Every row comes from one small tree of marks. The marks that hang from a mark follow it in brackets, in alphabetical order. Every link used is in the known rows. Which tree was each row made from?
Known rows
N[F[B] Q[C[Z] H V]]: |  -82 |  106 |    0 |  228 |  119 | -142 |  -10 |  -58 |  166 | -600 | -101 |   57 |   18 |  -74 |   54 |   29 |  231 | -422 |   98 | -250 | -101 |  304 |    3 |  -89 | -358 | -649 |  166 |  210 |  239 |  -99 |    7 |  -61 |  -68 |  -76 |  122 | -300 | -373 |  154 | -304 |  107 | -145 | -472 |  293 |  122 |  275 |
Q[V[Z[C]]]: |  112 |  109 |  -97 |  -94 |   76 |   -5 |   83 |  103 |  215 |  196 | -257 | -277 |   38 |   62 | -166 |  144 |   63 | -288 |  -64 |  125 | -157 | -120 |  197 |   73 |   87 |   65 |   84 |  -56 |  -97 |  278 |   16 |   -2 | -158 | -194 |  120 |   11 |  -14 |   55 |  -59 |  120 |    1 |  -26 | -103 | -197 |    3 |
Q[C[Z] V[B D L]]: |  -85 |   94 | -485 |  226 |  233 |   42 |  312 |   34 |  374 |  708 | -283 |  136 |  196 |  158 | -639 |  289 |  -48 | -437 |  161 |  -80 | -176 |  -65 |   69 |  277 | -127 |  -34 |  104 |   39 |  182 | -173 | -134 |  108 |  -89 |   -5 | -205 |  196 | -204 |  182 |   93 |  233 |  438 | -365 | -370 |  208 | -336 |
L[B D[F] E]: |   -2 |  359 | -243 |   10 | -120 |  226 | -100 |  271 | -272 |  261 |  -23 |  356 |  408 | -129 |  -77 | -280 |  400 |  448 |   37 |  181 |  184 |   46 | -223 |  149 |  -31 |  284 |   32 | -209 |  107 |  187 |  252 | -141 |   78 | -311 |  -47 |  -25 |   70 | -364 |    3 |  209 |  -86 | -118 | -245 |   -8 |  292 |
D[F L[B E[H[Q]]]]: |   10 |   70 |    1 |  203 |   -5 |  514 |  -59 |  128 | -247 |  177 |   62 |  180 |  311 | -196 |  198 | -199 |  197 |  126 | -308 |  -19 |  235 |   41 | -145 |  238 |   28 |  246 |   -1 |  -61 |   40 |  -76 |  239 |   18 |   26 | -122 |  -65 |  218 |   80 | -367 |  369 | -205 |  194 |  249 |  136 |   -1 |  137 |
E[F[B[L[D] Z[C]]] H]: |  -96 | -398 |   15 | -167 |   -6 | -314 |   -9 |  -73 |  -84 |  225 |   33 | -176 | -449 |  227 |    7 | -537 | -128 |  184 |   52 |  -44 |   96 | -311 |  445 | -126 |  -60 |   98 | -185 | -280 | -335 |  249 |   54 |  -51 |    6 |  436 | -125 | -108 |   57 | -116 | -116 |  151 | -222 |  151 | -343 |   -2 |   65 |
B[H Z[C]]: |  -38 |  175 |   86 |  -42 | -188 | -184 |  -50 |  106 |  246 |  -82 |  173 | -242 | -328 |    5 |   76 |  -70 |    0 |  407 | -114 |  -62 |  -36 | -184 |  363 | -111 |  167 |  -56 |   64 |  -71 | -488 |   84 | -303 |   29 |  -29 |   13 |    6 |  -97 |  158 |  198 |   57 |  292 |  -23 |  217 | -473 |  -77 | -305 |
F[B[H L Z] E]: |  -86 | -232 |  238 | -234 | -263 | -344 | -172 |   28 |  154 | -400 |  274 |  140 | -356 | -126 |  313 |  144 |  -90 |  677 |  208 | -149 |  -56 |  -70 |  -16 | -166 |   17 | -130 | -201 | -182 | -321 | -165 | -257 |  150 |   41 |  351 |  132 | -190 |  -13 |  189 |  174 |   49 | -472 |  381 | -108 |   89 | -163 |
E[F[B[L]] H]: |  -31 | -420 | -146 | -137 |  -73 |  -91 |  -69 | -112 | -223 |  221 |  208 |  172 | -263 |    2 |  207 | -162 | -236 |  -63 |   -1 |   24 |  191 | -130 |  144 | -160 |  163 |   50 | -180 | -217 |  -96 |  239 |   21 |    9 |   70 |  157 |  -90 |  113 |  119 |  108 |   79 | -142 |  -82 |  274 |   50 |  -10 |  116 |
E[F H[Q[V]]]: |  196 | -186 |  -41 |   19 |  106 |   75 |  -55 |  -93 | -261 |  244 |  236 | -184 | -121 |   63 |  -30 | -114 | -184 | -277 |  -68 |  -47 |   24 |  149 |  233 |  -87 |  313 |  114 |   60 | -162 |  -65 |  308 |    0 |  -19 |  -66 |  -63 |  -46 |  140 |   97 | -145 |  -86 | -233 |  -33 |  -37 |  -25 | -102 |  255 |
N[C F Q]: | -143 |  312 |  144 | -212 |  -42 |   89 |    4 | -133 |  136 | -162 | -137 | -193 |  135 |  -31 |  240 |  174 | -139 |  -22 | -174 |   91 |  -19 |   65 | -305 | -276 |   59 |  240 |  213 |  488 |  392 |   -6 |   21 | -265 |  264 | -157 | -117 |  138 |   56 |  258 | -239 |  -83 |  150 | -157 |  179 | -113 |   78 |
H[Q[C N V[Z]]]: |  307 |  104 |  -81 |  135 |  154 |  -91 |    1 | -146 |  -97 | -326 | -212 | -169 |  -56 |  142 | -204 |   94 |  -15 | -435 |  158 |  139 | -168 |  253 |  213 |  172 |  -92 | -282 |   73 |   32 |  -69 |  116 |  -42 |   38 | -179 | -293 |  271 | -168 |  -56 |  -35 |  -18 |  -48 |   41 | -128 |  347 | -150 | -113 |
E[F[B] H]: |  -42 | -428 | -157 | -121 |   41 |  -53 |   25 |  -21 | -288 |  337 |  195 |   97 | -155 |  -21 |  137 | -140 | -201 | -216 |  -59 |  128 |  253 | -163 |  102 | -130 |  251 |   52 |   31 | -209 |   89 |  238 |   97 |   69 |   66 |   68 |  -49 |  116 |  136 |  108 | -112 | -135 |    1 |  185 |  139 |  -65 |  170 |
N[C[Z] F[B[L] E] Q]: | -243 |    0 |  409 | -246 |   93 | -121 |   62 | -220 |  302 | -388 | -194 |  -85 |   53 | -157 |  494 |  295 | -176 |  170 |   39 | -186 |  -27 |  -17 | -488 | -411 | -284 |  -65 | -100 |  484 |  451 | -235 |  102 | -112 |  265 |  344 |   16 |   49 | -278 |  312 |   81 |  -91 | -272 |  -70 |  263 |   11 |  257 |
N[F Q[C[Z] V[L]]]: |  -62 |  335 |  138 |  141 |  231 |  240 |   30 |  -84 |  260 |   12 | -324 |  -53 |  238 |  179 | -132 |  380 |  -37 | -359 |   60 | -183 |  -73 |  222 |   45 |  -86 | -271 | -231 |  -76 |  306 |  251 |  -18 |  -30 |  -82 |   98 | -195 |   51 |   18 | -344 |  190 | -199 |   64 |  200 | -427 | -227 |   46 |  -30 |
B[H[Q[N]] L Z]: |  111 |  198 |  183 |    9 | -305 | -187 | -286 | -187 |  -52 | -532 |  303 |  -93 | -512 |   -7 |  232 | -102 |  -94 |  559 |   43 | -203 | -106 |  186 |  240 |  -94 |   71 | -149 | -157 |  -41 | -613 |  -59 | -428 |  -33 |   -7 |  -44 |  127 |  -72 |  177 |  125 |  276 |   68 |  -91 |  331 | -247 |  -42 | -402 |
Q[C V[L[D]]]: |   98 |  191 | -149 |  -21 |   12 |  118 |   68 |  142 |    9 |  344 | -194 |  164 |  316 |  287 | -563 |  259 |  183 | -266 |  240 |  154 | -178 |    3 |  190 |   82 |  -29 |    9 |  -70 | -219 |   22 |  147 |  161 |   83 |  -41 | -218 |  -29 | -235 |  -64 | -105 | -193 |  111 |  136 | -390 | -255 |  113 | -130 |
L[B[H Z] D E]: |   20 |  241 | -147 | -111 | -319 |   54 | -354 |  212 | -310 |    6 |   96 |  260 |   13 |   68 |  -87 | -461 |  261 |  911 |  244 |   87 |  114 |   92 |   -4 |   16 |   28 |  189 |   43 | -239 | -320 |  188 |   43 |   16 |  233 | -195 |  163 | -228 |   74 | -208 |  -43 |  215 | -352 |   48 | -574 |   86 |   67 |
N[C[Z] Q[H V[B L]]]: | -125 |  -34 |  101 |   37 |  140 |  299 |  110 |   67 |  301 |   28 | -231 |   31 |  300 |    6 | -299 |  300 |  131 | -315 |  -70 |  -95 | -272 |   34 | -331 |   51 | -229 | -160 |  187 |  302 |  269 | -381 | -130 |   38 |   95 |  -50 |   41 |  260 | -319 |  122 | -197 |  -77 |  336 | -506 | -215 |  207 |  -81 |
Q[N[C] V[L[B]]]: |  141 |   93 |  104 | -188 | -108 |  323 |  135 |   73 | -157 |   62 | -135 |  296 |  366 |  148 | -307 |  127 |  164 |   18 |   -5 |  187 |   -7 | -160 | -206 |   -5 |  -93 | -163 |   92 |  176 |   93 |  249 |  439 | -153 |   76 | -248 |  318 |  -42 |  -88 |  -36 | -112 | -162 |   51 | -129 |   13 |   11 |   91 |
E[F[B[L Z]] H[Q]]: |  -44 | -454 |   96 | -115 |   13 | -166 | -157 | -221 | -196 |  -21 |  162 | -156 | -463 |   63 |  317 | -240 | -428 |  213 |   55 | -182 |  161 |   63 |  267 | -100 |   93 |   76 | -145 | -196 | -269 |   50 | -208 |  -60 |   44 |  307 |  -27 |   99 |  158 |   30 |   79 | -125 |  -75 |  357 | -124 |  -60 |    4 |
D[F L[E]]: | -104 |  279 |    8 |   62 | -103 |  344 |   74 |  274 |   67 |  277 |  104 |  263 |  324 | -351 |  178 |  172 |  252 |  216 | -333 |  -27 |   15 |   94 |  -46 |  114 |   71 |  257 | -244 | -179 | -153 |  -95 | -255 |   20 |   -1 | -161 | -254 |  248 |   -1 | -121 |  333 |   -4 |  246 |  169 |   73 |   -2 |   48 |
L[D E[F]]: |   49 |   76 | -219 |  -76 |  -68 |   68 | -155 |  165 | -356 |  493 |   63 |   93 |  185 |    9 | -102 | -274 |   63 |  203 |  102 |  179 |  129 |  147 |    9 | -108 |  249 |  404 | -231 | -304 | -139 |  331 |  -50 |  -11 |  140 | -206 | -155 |   12 |  143 | -194 | -189 |   79 | -149 | -136 | -295 |  -38 |  374 |
D[L[B E]]: |  -16 |  133 | -211 |  -11 | -242 |  497 | -126 |  329 | -191 |  331 |   19 |  301 |  457 | -166 |    0 |   92 |  176 |  346 | -133 |   89 |  164 |   96 | -141 |  121 |   93 |  269 | -105 |  -90 | -109 |  121 |  127 |  -13 |  113 | -360 |   26 |   73 |   50 | -126 |  296 |   41 |   28 |  290 |  -62 |   39 |  235 |
E[F H[Q[C[Z] N]]]: |  179 | -125 |  -24 |  357 |  326 |  -64 |   23 | -254 | -316 |   10 |  129 | -140 | -295 |   92 |    0 | -269 | -232 | -372 |   -7 |  -58 |  197 |  116 |  431 |  -96 |  -49 | -330 | -118 |   21 | -193 |  123 | -145 |  111 |    2 |  -12 |    1 |  109 |  -62 |   55 |  143 |  -72 |  192 |  -25 |   66 |  -71 |   70 |
F[E[H[Q[C N V[Z]]]]]: |  350 | -294 |  130 |  133 |  262 | -135 |  -36 | -185 | -159 | -369 | -104 | -190 | -141 |  149 | -187 |   -6 |  -27 | -590 |  212 |  195 | -122 |   62 |  101 |  129 |  -64 | -242 |  -51 |   61 |    7 |  -21 |  122 |  288 | -180 |   65 |  367 | -154 | -222 | -197 |  -96 | -337 | -182 |  -81 |  498 |  -78 |   72 |
F[B[L Z[C]] E[H[Q]]]: |  -38 | -462 |  327 | -113 |  -22 | -274 |  -52 | -104 |  181 | -228 |   60 | -454 | -326 |   -2 |  285 |  -19 | -218 |  120 |   37 | -136 |   31 | -271 |  114 | -105 |   37 |   -6 | -183 |    1 | -206 | -177 |   24 |  103 | -173 |  554 |  161 | -181 |   60 |  -51 |  164 |    4 | -273 |  373 | -119 |  -70 |   -5 |
D[F L[B]]: | -113 |  226 |  -92 |   89 |  -34 |  389 |  119 |  275 |    8 |  219 |   56 |  333 |  309 | -231 |   62 |  207 |  178 |  232 | -334 |  -41 |  119 |  -27 |  -57 |  244 |  -88 |  130 |  109 | -121 |   67 |  -22 |   68 | -143 |    1 | -253 | -211 |  281 |   33 |  -63 |  321 |   99 |  287 |  310 |  151 |   11 |  -30 |
E[H[Q[N[C]]]]: |  129 |    5 |  118 |  -93 |  -44 |   44 |   52 | -235 | -238 | -121 |  113 | -171 | -101 |  -17 |   96 |  -87 |  -68 | -202 | -171 |  189 |    9 | -124 |  -31 | -166 |  205 |   53 |  150 |  227 |   27 |   15 |  117 |   30 |   60 |  -41 |   78 |   94 |  163 |   56 |  103 | -301 |  237 |   43 |  295 | -129 |  -42 |
E[F[B] H[Q]]: |   21 | -412 |  -58 |  -32 |  114 |  -46 |   -5 | -133 | -333 |  212 |  146 | -149 | -148 |   12 |  226 | -144 | -298 | -297 |  -56 |   42 |  252 |  -45 |   48 |  -99 |  297 |   67 |  106 | -156 |  171 |  133 |  167 |   54 |    9 |   77 |  -24 |   80 |  269 |   41 |  -50 | -179 |   36 |  169 |  201 | -127 |  121 |
N[C Q[V[D L[B[H]]]]]: |   52 |  237 |  -49 |  -78 | -185 |  165 |   57 | -181 |  149 |   77 | -208 |  206 |  262 |  285 | -299 |  -17 |   54 |   39 |  114 |  127 | -174 | -197 | -408 |   10 |  145 |   48 |  593 |  338 |  356 | -115 |  612 |  -26 |  373 | -180 |  114 | -107 |  130 |   31 | -190 | -119 |   83 | -358 |    2 |  102 | -335 |

Which tree is each row?
| -136 | -290 |   -7 | -197 |   13 | -182 |   18 |   71 | -103 |  164 |  121 |   -4 | -212 |  -52 |  166 |   -2 | -292 |  325 |   29 |  -51 |  162 |   50 |  204 |  -83 |   91 |   23 |   -8 | -251 | -164 |  145 | -322 | -109 |   60 |   87 |  -26 |   77 |   77 |  167 | -141 |  134 |  -61 |  257 | -133 |  -84 |  100 | : E[F[B[Z]]]
| -168 |  -35 |  265 |   10 |   48 |  218 |   66 |  326 |  142 |   10 |   97 |  207 |  164 | -256 |  105 |  257 |   76 |  618 | -189 | -151 |   80 |   -9 |  -83 |  243 | -220 |  144 |  -61 | -128 | -107 | -249 | -181 |  -69 |   -5 |  114 |  -94 |  252 | -192 | -165 |  209 |   77 |    6 |  418 |   38 |   68 |   82 | : D[F[E] L[B[Z]]]
|  183 |  -81 | -134 |   89 |  201 |  -51 |  146 |    0 |  100 |  -14 | -273 | -493 |  -71 |  115 | -269 |  -33 |   -8 | -511 | -120 |   84 | -165 |  -61 |   26 |  262 | -105 | -101 |  156 |  157 |   97 |  103 |   -2 |  -52 | -365 |  -91 |  202 |   71 |  -13 |  -80 |  -53 |  105 |   27 |  -42 |   32 | -191 | -123 | : H[Q[N V[B Z[C]]]]
| -176 |  -27 |  -97 |  178 |  107 |  -82 |  202 |   92 |  373 |  422 |   -1 |  222 |   82 |  -53 | -202 |  135 |   31 | -133 |  -26 |   25 |  -40 | -364 | -484 |  293 |  123 |  225 |   72 |  -12 |  329 | -499 |  -10 |  240 |  -42 |  268 | -296 |  323 |  125 |   92 |  -83 |   -5 |  256 |  -59 |  -76 |  184 | -531 | : V[B[H] D[F[E]] L]
|  -53 |  309 |  115 | -170 |  -60 |  -31 |  112 |  -82 |  -60 | -173 |   -7 |    3 |    9 |  -75 |  157 |  -21 |   31 |  -38 | -192 |  108 |   45 |  -49 | -172 | -242 |  -14 |   18 |  -26 |  339 |  109 |  198 |   -2 | -242 |   65 | -105 |  -47 |  111 |   19 |  269 | -168 | -131 |   92 |  -35 |  280 | -105 |  151 | : Q[N[C F]]
|  -91 | -319 |  126 |    0 |  116 | -165 |  -37 | -147 |   31 | -376 |  -38 |  -93 |  -20 |   40 |  211 |   66 | -134 | -445 |  102 |  129 |  144 |  -72 | -230 | -155 |  -78 | -162 |   55 |  332 |  537 | -169 |  293 |   96 |   63 |  234 |  114 | -229 | -163 |   63 | -342 | -159 | -216 |  -77 |  506 |   16 |  182 | : N[F[B E[H]] Q[C]]
|   36 |  350 | -183 |  447 |   91 |    0 |   95 | -125 |  102 |   43 | -190 |  216 |  138 |  204 | -173 | -158 |   14 | -140 |  110 |   18 |  132 | -145 | -141 |  353 |   29 | -121 |  347 |   39 |  215 | -273 |  427 |   56 |   40 | -129 | -124 |  -91 |  369 |   13 |   54 |   66 |  394 | -147 |   32 |   87 | -615 | : V[D[F] L[B[H[Q[C]]]]]
|  -45 |  180 |   71 |  -70 |  -46 |  -97 |  -38 |  112 |  105 |   66 |  113 |  175 |   90 | -175 |   19 |  172 |  191 |  297 |   71 |    1 | -110 |  -38 | -148 |   -3 |  -34 |  289 | -267 | -237 |  -10 | -106 |  -84 |   -7 |  -45 |  101 | -258 |   76 |  -21 | -177 |  125 |  121 | -154 |    0 |  -66 |   46 |   63 | : B[L[D[F[E]]]]
|   79 |  318 |  -37 |  355 |   97 | -131 |  -12 |   16 |   11 | -519 |   78 |  175 | -107 |  -93 | -143 | -149 |  392 | -384 |   21 | -231 |  -90 |  294 |  242 |  -51 | -351 | -671 | -177 |  101 | -247 |  137 | -215 |  -59 | -243 | -178 |   79 | -164 | -406 |  138 | -215 |   59 |  -71 | -383 |  161 |  118 |  324 | : Q[C[Z] H N[F] V]
|  -29 |   39 |  -98 | -214 | -298 |   46 | -359 |   15 | -207 |  227 |  113 |  117 | -171 |   40 |  -46 | -355 |  111 |  576 |  182 |   49 |  -23 |   68 |  217 |  -80 |   87 |  474 | -383 | -263 | -527 |  109 | -281 |   49 |  160 |   57 |  -31 |    8 |  -32 | -224 |  101 |   24 | -127 |   99 | -612 |   74 |   89 | : B[L[D E[H]] Z]
|   63 | -316 | -119 |  -57 |   43 |  -14 | -124 |  -63 | -544 |  332 |   34 |  -64 |   38 |   81 |   92 | -507 |  -33 | -113 |  127 |  149 |  246 |   20 |  -66 | -101 |  253 |  274 |  -57 | -282 |  146 |  193 |  338 |  133 |   94 |   89 |   -4 | -130 |  234 | -298 | -165 | -166 | -204 |  -87 |   25 |  -55 |  348 | : L[D E[F[B] H[Q]]]
|  -93 |   81 | -439 | -140 | -161 |   13 |  -83 |  133 |   16 |  379 |   22 |   85 |   25 |   15 | -268 |   91 |   20 |  161 |   70 |   79 | -116 |    1 |  -58 |   91 |   -6 |  397 |  -80 | -149 |   46 |   43 | -195 |  -87 |  -42 |  -94 | -285 |  190 |   89 |    5 |  142 |  275 |   63 |   31 | -394 |  109 | -142 | : V[B[L[D]]]
|  131 |    7 | -323 |  127 |  -17 |  -61 |   -2 |   -7 |  182 | -100 |   36 |  -96 |  -24 |   82 | -266 |  237 | -145 | -141 |  119 | -104 | -222 |  272 |  165 |  161 | -125 | -118 |  -17 |   35 |  -21 |   32 | -264 | -119 | -282 |  -45 | -118 |  -57 |  -18 |  -69 |  271 |  135 |   -8 |  -92 | -146 |   92 | -138 | : H[Q[C V[B[L]]]]
|  191 |  175 | -111 |  196 |  -35 |  -77 |  -12 |  -86 | -137 | -253 |   80 | -140 |  -22 |    4 |  -64 |  129 |  -64 | -242 |   35 |  122 |   10 |  172 |  188 |   27 |   73 | -235 |   17 |   81 | -102 |   15 | -103 |   -7 | -143 | -289 |   86 | -184 |  165 |   62 |  117 |  114 |  183 |   20 |  185 | -111 | -150 | : H[Q[C N]]
|   71 |   23 |  163 |  221 |   30 | -134 | -176 |   46 |  188 | -713 |   52 |  -47 |  111 |  -35 |  -83 |  120 |  216 | -435 |  136 |  -59 | -176 |  320 | -175 |  -49 | -130 | -341 |  -11 |  260 |  148 | -161 |  -30 |  -17 | -147 |  -62 |   94 | -325 | -294 |  -85 | -579 |  -78 | -336 | -440 |  367 |  129 |  394 | : N[F[E] Q[C H V]]
|  161 |  133 |    5 |  113 |   77 |  173 |   41 |   23 |   81 |   96 | -155 |  -90 |  279 |  193 | -283 |  427 |  -73 | -381 |  124 |   14 | -110 |  147 |  143 |   98 |   84 | -114 |  -31 |  -39 |   18 |   17 |   50 |   49 | -142 | -235 |   75 | -159 |   71 |    2 |  -19 |  -16 |  247 | -211 | -142 |    0 | -203 | : H[Q[C V[L]]]
| -161 | -136 |  521 |   34 |   61 | -142 |  128 |   87 |  221 | -409 |  200 |  -12 | -159 | -273 |  452 |  211 |    4 |  450 | -168 | -327 |  -55 |  -25 |  -97 |   97 |  -98 | -142 |   18 | -188 |  -41 | -511 | -180 |  199 |  -67 |  436 |  -88 |   -3 |    2 |  -30 |  285 |  -72 | -117 |  387 |  369 |   54 | -290 | : D[F[B[H[Q] Z] E] L]
| -277 |  -13 |  221 |  -30 |   36 |  -43 |  361 |  216 |  391 |   69 |  -14 | -100 |  -60 | -214 |  225 |  143 |   91 |  220 | -406 | -209 |  -16 | -266 |  266 |  144 | -189 |  -84 |   12 | -150 | -170 | -190 | -202 |  -79 | -168 |  268 | -206 |   65 |  -31 |   29 |  249 |  270 |  224 |  352 |   82 |  -61 | -212 | : D[F[B[Z[C]]] L]
|  -52 |   82 |  251 | -301 |   60 | -169 |   51 | -258 |  142 | -576 | -338 |  -52 | -107 |  122 |  292 |  -64 |  -16 | -124 |   21 |   49 | -170 |  -17 | -363 | -202 | -159 | -185 |  426 |  374 |  529 |   38 |  335 |  -62 |  270 |   60 |  202 | -118 | -106 |  245 | -358 | -305 | -274 | -270 |  569 |  -73 |  -73 | : N[C F[B[H]] Q[V[Z]]]
| -157 |   40 | -406 |   28 | -225 | -192 |  -12 |   58 |  393 |  429 |  -79 | -195 | -151 |   -1 | -203 | -293 |  -76 |  345 |   20 |  -59 |  -95 | -133 |   72 |  169 |   73 |  401 | -167 |   71 | -393 | -104 | -422 | -114 | -108 |  221 | -214 |  101 |  115 |  -24 |  166 |  393 |   39 |  115 | -674 |   48 | -166 | : V[B[L[E] Z[C]] D]
|   84 | -416 |  331 | -192 |   42 | -163 |  160 | -201 | -205 | -321 |  102 | -134 |  -45 |  -97 |  235 |   16 |  -73 | -239 |  -23 |  198 |   57 | -280 | -332 | -207 |  105 | -128 |  102 |  219 |  310 | -165 |  379 |  191 |    0 |  334 |  253 | -129 |   38 |    1 |   26 | -390 | -155 |   99 |  647 |  -80 |  147 | : F[B E[H[Q[N[C]]]]]
